Below are the code and all the weights of a small trained network. Each question names an input and a class and asks about switching units off, where a switched-off unit gives its printed mean instead of its output.

import numpy as np


def w(rows, s, z=0):
    codes = np.array(rows[::2]) - 128.0
    scale = np.full(codes.shape[1], s)
    scale[-1] = z or s
    return codes * scale


def f(y):
    return y / 2 * (1 + np.tanh(0.7978845608 * (y + 0.044715 * y**3)))


def log_softmax(a):
    a = a - a.max(-1, keepdims=True)
    return a - np.log(np.exp(a).sum(-1, keepdims=True))


def net(x, mask):
    res = np.array(x, float).reshape(1, 6) / 4 @ E
    y = f(res @ A[0][:, :-1].T + A[0][:, -1])
    res = res + np.where(mask, y, B[0][:, -1]) @ B[0][:, :-1]
    return log_softmax(res[-1] @ U[:, :-1].T + U[:, -1])


A, B = {}, {}
E = w([
[129,129,127,128,127,129],'x0',
[128,87,213,244,133,209],'x1',
[168,196,140,152,245,110],'x2',
[128,127,129,128,128,127],'x3',
[14,142,48,148,162,164],'x4',
[127,127,129,128,128,127],'x5',
],0.011)
A[0] = w([
[125,140,161,181,146,182,121],'N1',
[109,137,145,139,141,133,106],'N2',
[124,119,166,185,88,148,129],'N3',
[155,92,171,147,128,151,95],'N4',
[116,119,116,116,101,102,120],'N5',
[127,121,129,102,118,129,106],'N6',
[209,115,217,183,88,143,136],'N7',
[96,129,108,97,70,126,146],'N8',
[152,161,135,126,214,132,171],'N9',
[108,103,151,171,91,133,98],'N10',
[119,102,105,138,133,119,118],'N11',
[44,131,111,174,149,176,85],'N12',
[151,165,141,170,161,165,81],'N13',
[152,124,121,121,114,123,161],'N14',
[135,118,105,100,85,112,177],'N15',
[130,144,123,111,125,129,171],'N16',
[185,149,135,105,96,93,172],'N17',
[90,91,159,178,36,166,104],'N18',
[229,128,143,47,104,90,180],'N19',
[119,121,111,107,7,181,255],'N20',
[157,135,132,181,158,150,104],'N21',
[163,153,125,135,128,160,117],'N22',
[161,168,105,100,171,111,109],'N23',
[84,89,122,173,155,146,77],'N24',
[135,118,93,108,70,51,135],'N25',
[173,95,152,144,134,119,130],'N26',
[27,160,45,114,152,135,120],'N27',
[117,145,90,138,183,154,93],'N28',
[166,139,137,162,218,158,98],'N29',
[126,121,108,118,84,138,167],'N30',
[136,148,124,125,214,94,128],'N31',
[67,118,123,205,146,187,73],'N32',
[154,120,134,115,105,162,143],'N33',
[157,115,139,166,35,159,135],'N34',
[53,142,111,83,158,111,107],'N35',
],0.015,0.0077)
B[0] = w([
[98,102,159,165,168,164,194],'N1',
[115,132,129,135,141,133,134],'N2',
[160,160,115,160,129,164,190],'N3',
[124,118,94,182,116,138,175],'N4',
[106,105,125,128,127,124,151],'N5',
[116,117,130,125,133,128,135],'N6',
[165,76,61,222,72,136,248],'N7',
[55,103,125,135,99,123,185],'N8',
[140,159,145,172,150,61,216],'N9',
[153,170,124,142,123,152,166],'N10',
[106,144,123,131,120,134,132],'N11',
[82,171,166,65,177,144,185],'N12',
[108,76,128,149,163,126,171],'N13',
[142,116,135,113,124,119,149],'N14',
[133,74,125,102,139,115,183],'N15',
[136,122,120,113,120,103,151],'N16',
[144,123,185,94,131,104,195],'N17',
[158,233,130,123,91,160,211],'N18',
[131,147,240,70,138,84,245],'N19',
[122,90,122,57,72,195,245],'N20',
[107,82,131,164,147,128,172],'N21',
[114,123,143,154,116,124,140],'N22',
[145,198,145,139,98,88,187],'N23',
[116,163,154,100,162,157,160],'N24',
[111,65,139,94,146,101,200],'N25',
[105,132,140,193,76,113,170],'N26',
[81,141,4,172,101,130,231],'N27',
[165,105,81,89,216,114,165],'N28',
[91,70,148,176,150,92,202],'N29',
[104,107,123,116,113,141,167],'N30',
[166,177,112,138,154,93,202],'N31',
[100,168,194,76,187,158,194],'N32',
[152,105,124,124,130,144,150],'N33',
[191,111,116,110,133,176,198],'N34',
[132,123,49,147,116,125,186],'N35',
],0.045,0.016)
U = w([
[127,46,219,29,89,107,248],'0',
[210,110,153,162,76,193,69],'1',
[52,80,71,70,95,133,243],'2',
[90,185,197,69,163,218,33],'3',
[193,170,221,111,150,15,148],'4',
[153,64,161,227,155,105,186],'5',
[127,186,69,148,171,33,31],'6',
[68,149,207,144,255,121,45],'7',
],0.0073,0.0018)

Each question gives the input, the list of numbers given to net, and the class t.
The units are the neurons (one row each of A and B). Each row of codes is followed by its name. A weight is (code - 128) times the scale printed after its matrix; where a second scale follows, it is the last column's (A, B and U).
mask holds one flag per neuron, in row order. A switched-off neuron (its flag False) gives its mean, the last column of its row in B, instead of its output. The means were averaged over made-up inputs and are rounded, as every weight is.
A unit's drop is (log p(t) with every unit on - log p(t) with that unit switched off) / (log p(t) with every unit on - log p(t) with every unit switched off).
The circuit of an input: a set's keep is (log p(t) with only the set's units on - log p(t) with every unit switched off) / (log p(t) with every unit on - log p(t) with every unit switched off). Starting from the 12 units with the biggest drops (on a tie, the unit counted first), units are removed one at a time, each time the one whose removal leaves the highest keep (on an exact tie, the one counted first), for as long as the keep stays at least 0.8.
circuit, biggest first: the units of the circuit, biggest drop first
most important unit: the unit with the biggest drop
k most important neurons: the k neurons with the biggest drops, biggest first
drop when u is switched off: that unit's drop, to one decimal
input [6,0,-4,4,-5,-8], class 0: most important unit => N19
input [3,1,8,-4,4,4], class 7: 2 most important neurons => (N7, N29)
input [-7,7,-8,1,1,2], class 3: 2 most important neurons => (N32, N12)
input [-2,1,-8,2,4,7], class 3: 2 most important neurons => (N18, N7)
input [-4,8,-1,-1,1,-6], class 3: 3 most important neurons => (N32, N12, N24)
input [8,0,-2,0,4,-3], class 2: 2 most important neurons => (N27, N19)
input [-2,1,4,6,6,3], class 7: 3 most important neurons => (N32, N12, N7)
input [-4,0,-4,-5,0,-6], class 0: 2 most important neurons => (N27, N7)
input [2,0,4,-2,-1,-8], class 4: 2 most important neurons => (N27, N7)
input [-5,1,-5,-8,7,0], class 3: 4 most important neurons => (N32, N12, N7, N18)
input [1,-1,-8,3,-3,3], class 0: drop when N20 is switched off => 0.0
input [-1,-7,1,-8,3,-7], class 6: 2 most important neurons => (N20, N23)
input [5,1,-1,6,-4,6], class 1: drop when N7 is switched off => 0.1
input [4,7,-6,-7,-1,-2], class 1: drop when N7 is switched off => 0.4
input [-5,-3,1,3,6,-7], class 6: circuit, biggest first => (N20)
input [-8,8,-5,-2,-1,-1], class 1: drop when N7 is switched off => 2.6
